In the rows, zero is written as 128.
Facts:
α trimibran <- q898, q397, q858, q580, q900, q956, q678, q94, q979, q450, q456, q27, q293, q168, q495, q501, q43
α drekli <- q312, q838, q292, q394, q313, q85, q101, q491, q569, q438, q123, q280
α stuplol <- q225, q880, q584, q929, q907, q931, q417, q442, q403, q65, q320, q73, q570, q811, q189, q93, q443, q882, q26, q692, q198, q10, q351, q935, q447
α plavo <- q938, q669, q842, q550, q478, q734, q807, q167, q679, q410, q314, q759, q6, q175, q360, q948
α gresko <- q340, q712, q230, q675, q156, q58, q454, q395, q128, q866, q644, q690, q981, q245
q898 θ [q417]
q312 θ [q570, q443, q938]
q225 θ [q907, q314]
q880 θ [q293, q570, q93, q85]
q938 θ [q570]
q340 θ [q85]
q669 θ [q198]
q584 θ [q93]
q712 θ [q807, q570, q584, q734]
q929 θ [q65]
q907 θ [q320, q93]
q842 θ [q570, q403, q128]
q931 θ [q669]
q417 θ [q570, q360, q314]
q442 θ [q570, q314, q85]
q230 θ [q866]
q858 θ [q442, q948]
q580 θ [q491, q156]
q675 θ [q320]
q156 θ [q584]
q403 θ [q280, q314]
q900 θ [q189, q314]
q65 θ [q570]
q292 θ [q280]
q478 θ [q550, q26]
q956 θ [q570]
q678 θ [q280, q838]
q73 θ [q156]
q394 θ [q734]
q94 θ [q570, q313]
q58 θ [q759]
q979 θ [q690]
q450 θ [q669, q948, q410, q734]
q85 θ [q570, q280]
q807 θ [q314]
q456 θ [q570, q759]
q811 θ [q644, q550, q495]
q167 θ [q712]
q454 θ [q314]
q101 θ [q570, q58, q734]
q93 θ [q314]
q410 θ [q570]
q27 θ [q280, q678, q838]
q882 θ [q570, q442, q93]
q293 θ [q26]
q168 θ [q907]
q314 θ [q570]
q26 θ [q948]
q692 θ [q93]
q501 θ [q807, q314]
q198 θ [q807, q570, q360]
q569 θ [q280, q351]
q128 θ [q759, q73]
q866 θ [q858, q569, q85]
q759 θ [q314, q85]
q6 θ [q734]
q644 θ [q734]
q690 θ [q570, q314]
q175 θ [q690, q454, q314]
q360 θ [q85]
q43 θ [q981]
q10 θ [q314, q734]
q351 θ [q570]
q438 θ [q842]
q245 θ [q907, q570]
q447 θ [q225, q907, q570, q168]
q280 θ [q570]

Known rows:
[173 138 158  53 116 134 126  97 130 153 151 128 125 114 101 148 141 140
 116 117 123 121 104 105  82 139 127 114 120 148 127] -> q73
[157 121 110  92  93 102 127 125 107 122 110 141  77  77 124 157 147 100
 151 114 145 108 116 171 157  78 130 122 170 104 138] -> q900
[148 155 171  91 140  96 124 112 133 118 124 112 119 167 112 105 144 124
 166 103 151 119 146  89 119 134 144  83 143 108  85] -> q669
[132  97 105 126 147 141 121 106 130 166 156 109 109 169 111 166 142 135
 105 117 139 131 145 140 155 154 153  61 145 144 172] -> q292
[130  81 101 111 167 143 109 118  91 173 166 104 102 176 125 193 104 147
 139 109 111 102 134 135 127 123 115  98 161  92 148] -> q678
[131 128 148  94 142 112 141 109 126 104 141 113 128 120 111 132 154 139
 134 122 119 121 131 100 121 141 140 102 151 119 131] -> q759
[160 143 151  78 126 148 110 141 150 141 162 119 148 122 124 119 147 129
 150  98 128 134 123 119 110 112 116 121 159 149 142] -> q907
[148 124 155 124 116 135 107 122 115 123 150 135  95 134 112 169 137 123
 139 148 148 138 122 157 158 121 119 113 169 107 119] -> q898
[206  95 190  89  84 120 145  59  95 164 158 193  78 106 112 209 168 158
 106 140 115 116  79 120  61 162 137  93 107 139  88] -> q580
[146 120 159 118 120 138 113 121 114 128 156 137 100 141 113 170 139 131
 133 144 141 136 114 157 149 125 116 117 162 110 125] -> q456
[130 131 145  96 140 108 141 117 134  99 134 113 127 114 115 125 156 134
 142 119 120 118 131 102 126 132 143 107 155 116 130] -> q314
[126 110 111 105 163 122 126 106 134 171 158 108 112 157 104 133 137 139
 120 111 126 111 138 136 136 151 133  71 156 147 159] -> q280
[144 138 127 121 105 119 143 111 134 117 144 108 118 128 105 128 116 125
 110 105 123 117 126 127 133 103 143 104 165 145 109] -> q690
[136 125 133 100 150 116 126 105 143 161 154 120 119 145 101 113 143 134
 124 118 136 116 130 145 138 146 132  77 159 153 143] -> q85
[132 128 123 108 152 178 134 118 127 102 165 115 100 146 125 150 144 130
 105 111 158 159 101 195 108 177 125 133 179  82  93] -> q94
[153  90 129  87 147 147 155 124 121 149 162 121 150 115  64  85 149 106
 146 104 140 174 119 124 157  86  89 145  90 128 131] -> q65
[153 148 140  67 131 140 111 126 136 142 142 105 133 130  99 124 129 123
 131 112 140 135 119 120 118 120 119 122 143 133 143] -> q417
[144 139 131  66 143 146 110 125 133 148 151  95 138 146 100 132 122 129
 130 109 134 133 123 117 117 122 120 118 142 130 146] -> q351
[153 132 135 119 104 120 147  95 126 127 150 117 115 129 105 142 118 133
  99 108 114 111 112 114 112 116 143 100 154 148 105] -> q128
[149 141 141 122 102 116 141 104 137 123 144 117 118 137 110 127 113 132
 107 105 125 119 117 118 120 109 142 101 153 145  99] -> q712
[139 120 141 118 126 130 131 101 142 143 152 130 113 131  95 149 159 135
  97 143 144 136 126 156 155 156 145  76 151 161 161] -> q438
[142 132 121 126 118 127 132 106 128 134 149  99 119 160 110 136 104 132
 109  99 122 113 131 115 127 112 142  94 156 133 107] -> q866
[142 121 125 148 104 140 127 108 128 125 147  97 115 173 114 168 110 127
  99 112 139 133 140 116 149 111 153  82 144 133 112] -> q230
[153 122 160 112 132 135 114 139 127 137 171 146 113 131 133 141 140 136
 167 117 119 116 115 147 126 111 103 121 188 124 120] -> q168
[168 145 154  62 118 136 118 106 134 148 147 125 128 122 104 135 136 136
 123 113 131 133 108 112  95 130 127 115 130 145 128] -> q584

Rows:
[138 131 164 114 111 118 131 108 135  88 136 125 120 126 116 146 165 137
 119 137 144 148 125 107 136 140 153  92 140 116 125]  q167
[141 123 149 100 143 121 104 116 115 146 152 128 104 156 120 146 114 137
 154 125 128 118 119 145 130 121 104 115 166 107 114]  q858
[166  55 132 116 134 158 177 127 108 146 170 131 154 107  46  84 169  89
 139 107 156 214 120 132 200  63  76 151  51 122 135]  q929
[154 147 145  71 128 145 111 137 148 140 154 111 142 122 115 118 139 127
 144 102 132 130 123 118 114 114 119 121 152 145 140]  q225
[116 137 164  99 153 116 138 118 138  94 152 107 136 109  94 118 147 143
 134 147 110 119 127 101 135 139 124 122 167 123 136]  q938
[138 140 166 115 109 108 115 108 136  84 121 122 129 140 128 132 152 140
 125 141 148 153 126 111 141 136 155  87 136 115 124]  q6
[182 186 184  74 111 129  85 124 135 164 117 106 111 212 103 114 132  97
 158  91 199 147 149 108 125 113 137  78 119 124  63]  q931
[155 132 142 144  92 142 142 117 141 108 158 119 125 138 119 146 131 125
 110 110 136 142 125 127 142 103 141  95 161 148 106]  q245
[144 122 150  99 138 121 112 116 117 144 160 136 108 139 122 142 124 135
 150 127 122 116 111 148 125 118 109 114 167 108 116]  q397
[153 156 151  65 132 136 108 122 137 149 141 103 132 148  99 119 128 123
 137 106 146 135 124 114 113 118 121 116 139 132 123]  q198
[115 150  82  61 220 163 167  97 163 123 173  90 122 143 116  56 146 141
  89  58 146 136 104 209  43 234 139 118 194 107  92]  q313
[134  75 100 131 146 154 105 119  93 165 165 106  95 184 123 214 117 142
 124 118 127 122 138 136 147 126 126  88 150  96 153]  q27
[161 138 151  90 110 159 110 138 148 127 155 119 140 130 113 142 151 124
 129 117 148 157 124 128 133 115 124 119 145 146 146]  q447
[123 116 146 124 116  93 100  98 138  81 115 139 157 148 159 109 135 166
 118 140 130 177 104 122 143 133 146  88 116 115 154]  q478
[136 129 149 112 117 120 132 116 132  87 132 115 123 113 118 148 169 129
 127 132 140 139 133 113 144 132 152  99 149 116 139]  q175
[145 143 154 116 112 110 106 101 150 138 127 145 115 154 117 115 152 134
 112 139 163 150 122 161 154 145 148  68 140 156 139]  q394
[122 103 129  99 142  74  73  94 130 127 132 168 162 135 185  65  74 193
 140 134  82 154  61 176 111 114  91 132 136 111 167]  q495
[128 116 119 105 159 119 127 107 139 168 154 112 116 156 101 123 140 135
 123 116 133 112 138 140 137 149 133  74 157 151 150]  q569
[147 150 136  52 155 135 120 124 136 153 152 102 140 125  98  98 118 132
 141 102 122 116 119 119  99 120 107 132 146 136 135]  q570
[158 148 149  81 104 143  99 123 138 130 132 114 128 137 111 139 136 126
 120 127 159 158 115 134 136 118 133 113 127 136 144]  q10
[173 137 156  78 132 151 117 170 170 148 193 133 174 126 156  85 159 138
 195  57 107 116 127 103  79 102 103 121 188 164 138]  q320
[138 132 148 117 126 120 124 105 147 141 141 133 115 144 107 123 154 129
 111 138 152 140 127 153 154 145 144  74 145 156 147]  q101
[185 112 162 183  66 160 140 172 180 103 202 159 164 145 195 125 178 134
 169  57 124 140 137 114 123  84 140  83 203 181 110]  q675
[124 138 150  82 160  90 127 109 133 117 133 111 137 147 125  89 128 150
 157 104 111 110 130  92 106 134 130 101 151 111 116]  q948
[146 144 139  70 131 127  87 117 144 143 138 119 147 157 126  99 109 147
 132 112 134 152 107 124 115 117 117 112 123 135 146]  q26
[164 142 152  89 102 153 108 130 143 125 146 120 133 128 112 148 151 124
 120 129 151 154 121 129 133 122 136 113 135 141 150]  q692

The same elements again, as new rows of numbers:
Known rows:
[188  88 121 158 160 119 125 157 105 158 135 120  72 126 162 135 143 119
 142  64 115 127 128 101 158 101 160 133 177] -> q394
[170  83 125 154 175 125 120 154 101 118 150 124  90 138 186 139 133 113
 114  55  97 134  90  95 139 103 120 148 179] -> q292
[152  96 125 154 177 112 121 178  90 124 170 116  60 134 128 138 128  58
 133  84 116 109 107 103 151 103 144 117 155] -> q675
[159 120 146 164 187 109 120 153 100 119 152 120  70 140 189 128 131 100
 120  54 133 118 114 117 134 110 134 149 138] -> q230
[185  85 150 165 238 142 108 156  71  82 155 119  50 126 129 133 186 110
 153  77 117 151 155 132 171 130 158 159 157] -> q981
[181 103 135 135 172 119 116 162  90 130 138 117  84 119 158 132 136 147
 142  69  93 104 163 139 238 120 132 124 168] -> q734
[182 134 133 136 171 101  94 163 103 138 120 133  61 143 181 144 146  96
 145  43 117 122 103 103 166 102 171 144 156] -> q478
[171 109 128 136 172 117 122 150  95 117 149 115  82 128 176 142 130 123
 141  78  82  97 147 118 184 108 134 139 192] -> q807
[163 122 134 151 167 112 126 149  95 117 148 112  80 133 185 139 123 116
 137  71  90 111 130 127 176 107 131 151 174] -> q360
[168 118 134 143 171 106 123 157  96 142 144 107  71 133 176 142 126 119
 149  67 109 109 147 131 181 110 143 159 175] -> q669
[189 129 135 127 177 112  88 168  91 126 122 128  70 126 163 139 142 115
 140  44 112 120 134 118 218 114 154 127 153] -> q550
[163 106 142 164 168 121 116 147  95 110 135 127  84 133 182 138 126 116
 141  73  75 103 128 123 174 114 130 135 156] -> q759
[183 125 140 134 190 124 115 153  88 133 170 100  89 132 150 141 134 107
 139  80  89 106 131  99 188  94 114 105 163] -> q93
[171 123 119 150 174 128 116 138  80 128 161 111 114 136 167 143 143 111
 142  71 107 121 118 119 184  80 117 120 139] -> q443
[170 106 139 118 192 125  96 131  68 148 148 109  85 133 155 146 140  71
 164  63 120 128 131  99 148 103 144 154 150] -> q935
[184 148 140 136 192 110  97 145  93 155 149 100  83 137 165 140 145 111
 141  44 120 121 121 104 181 101 132 124 139] -> q26
[175 123 133 138 189 129 116 136  77 119 170  95 116 118 157 132 130 145
 123  77  87 110 161 134 239 106  84 105 147] -> q570
[165 131 134 150 175 118 115 136  97 144 157 104  90 141 179 138 139 111
 138  67  96 114 114  97 151  98 117 127 146] -> q442
[162 119 129 130 182 128 125 119  84 137 157 105  84 121 169 147 137 120
 141  71  79 107 151  94 164 110 132 119 160] -> q189
[181 114 118 151 162 115 116 141 102 136 159 130  79 131 159 137 146  97
 139  68  97 116  99 131 139  79 132 134 166] -> q956
[175 114 117 151 160 116 112 141 103 140 161 135  79 135 161 142 141  93
 140  70 105 117  83 137 134  74 136 137 155] -> q94
[179 107 125 140 171 112 114 159 100 134 174 119  64 122 116 142 128  78
 134  77  84 108  92 124 160  88 125 117 172] -> q168
[173  91 128 113 188 116 102 155 104 126 162 133  75 141 174 131 137 118
 126  56  87 117  87 125 135 102 111 139 180] -> q678
[173 112 121 134 167 118 117 126 105 136 155 122  58 122 166 150 147  92
 145  64  75 108 109 105 121  93 148 139 174] -> q900
[181 113 122 134 161 115 121 131 109 142 161 128  59 128 169 145 151 105
 144  69  83 103 116 116 116  90 148 136 189] -> q501

Rows:
[181 120 125 133 173 112  97 152 102 184 128 129  69 144 164 141 161  96
 165  49 126 126 120  89 151  99 171 119 131]  q811
[171  73 133 124 190 136 116 159  87 107 156 121  97 130 181 128 131 133
 102  50  95 129 107 104 177 106 100 142 190]  q838
[186 120 126 142 162  99 112 143 119 173 148 128  57 134 161 134 142  95
 148  60 119 120 111 132 118  95 160 154 167]  q450
[154 115 123 145 173 116 122 147  87 148 169 108  75 135 147 149 128  84
 147  84  89 111 109  90 154  97 127 113 151]  q225
[174 102 113 181 153 128 124 146  95 128 148 125  93 135 177 144 140  94
 130  65 120 137  79 106 135  69 145 140 162]  q312
[170  95 147 173 178 129 118 153  99 103 136 131  88 134 177 115 145  94
 135  81 102 102 126 113 139 100 140 112 143]  q128
[176  89 132 148 186 133 125 156  91 110 158 113  98 124 178 129 126 138
 101  56  94 127 108 110 187 113  96 134 181]  q280
[167  87 129 118 178 115 104 160 108 137 160 141  64 147 180 133 134 108
 132  55  91 123  78 120 111  91 117 149 179]  q27
[218  84 160 140 190 145 107 163  89 103 134 115 109 125 156 119 138  96
 130  81 101 102 125  91 166  87 130 128 198]  q491
[199  96 158 145 195 132 112 168 101 101 146 130  97 136 161 113 147  91
 132  92 112  92 143 109 161  88 140 109 170]  q156
[183  96 136 109 189 121  92 135  75 136 144 124  69 120 144 143 139  71
 150  58 112 122 124 124 140 102 148 164 169]  q397
[187 102 160 145 188 133 104 143  99 131 141 121 101 140 170 120 138  94
 156  86  87 101 126  94 149 100 128 112 151]  q73
[191 110 146 133 190 129 109 156  96 138 156 109  97 139 156 130 144 111
 149  90  94 101 137  93 168  91 123  98 174]  q584
[180 104 141 163 182 125 128 146  96 113 147 102  98 121 177 133 127 128
 105  56 101 125 111 104 178 103 106 135 171]  q85

The same elements again, as new rows of numbers:
Known rows:
[154 101 150 138 124 145 117 139 124 165 105 155 173 163] -> q838
[163 102 150 127 125 149 121 132 112 165 115 154 165 163] -> q313
[154 129 122 164 117 158 149 161 103 165 113 152 142 123] -> q94
[156 120 130 141 116 149 136 137 122 160  89 141 134 138] -> q898
[166 101 105 152 108 163 129 106 106 172  79 155 152 162] -> q189
[188 106 104 134  89 155 123 116 117 160  71 152 154 151] -> q26
[153 120 122 147 133 160 152 134 121 165  99 141 139 153] -> q495
[199 114 128 154  73 142 145 118 122 143  56 151 168 144] -> q73
[149  86 151  92  62 153  93 202 124 158  97 155 126 149] -> q394
[187 104  99 135 107 156  95 127 104 176  82 162 153 121] -> q880
[163 102 147 121 121 148 119 136 113 162 111 154 166 162] -> q123
[141 106 159 148 110 129  71 143 150 167  84 162 183 142] -> q292
[172 112 102 146  80 157 126 127  90 167  87 163 156 130] -> q198
[176 122  81  72 112 116  68 106 122 188 104 154 124 135] -> q360
[151 115 128 123  88 158 135 180 130 156  89 141 117 141] -> q450
[168 122 107 165  89 126 151 167  91 177 129 168 134 125] -> q410
[165 103 153 127 123 146 126 137 114 161 111 153 171 164] -> q491
[169 124 136 149 108 145 153 146 133 149  82 140 143 140] -> q580
[174 109 120 141  88 118 131 148 125 171  96 154 123 149] -> q167
[168 113 109  68 114 144 124  75 144 177  98 160 133 129] -> q340
[165 122 109 165  92 127 152 167  88 181 131 169 141 124] -> q938
[180 117 132 100  79 139 179  87 137 152  90 157 142 139] -> q58
[154 101 149 115  75 151 112 195 103 160 114 162 151 135] -> q101
[178  92 117 169 115 164 113 139  99 181  86 163 144 129] -> q447
[141 100 177 131  92 134 149  25 103 162  80 155 103 138] -> q454

Rows:
[171 105 157 123 103 139 106 144 118 155 100 154 167 148]  q438
[169  95 141 157 166 159 118 152 129 180  89 144 115 129]  q168
[145 119 121 103 115 136  42 138 123 178 116 169 186 118]  q85
[179 112 116 136  86 118 135 143 123 167  95 153 126 149]  q669
[137 117 151 169 101 135  90 168 118 171 116 174 194 119]  q280
[152  96 111 123  68 138 135 187 123 178 105 154  95 163]  q734
[143  85 136  90  49 161 162 168 150 165  89 161  93 145]  q644

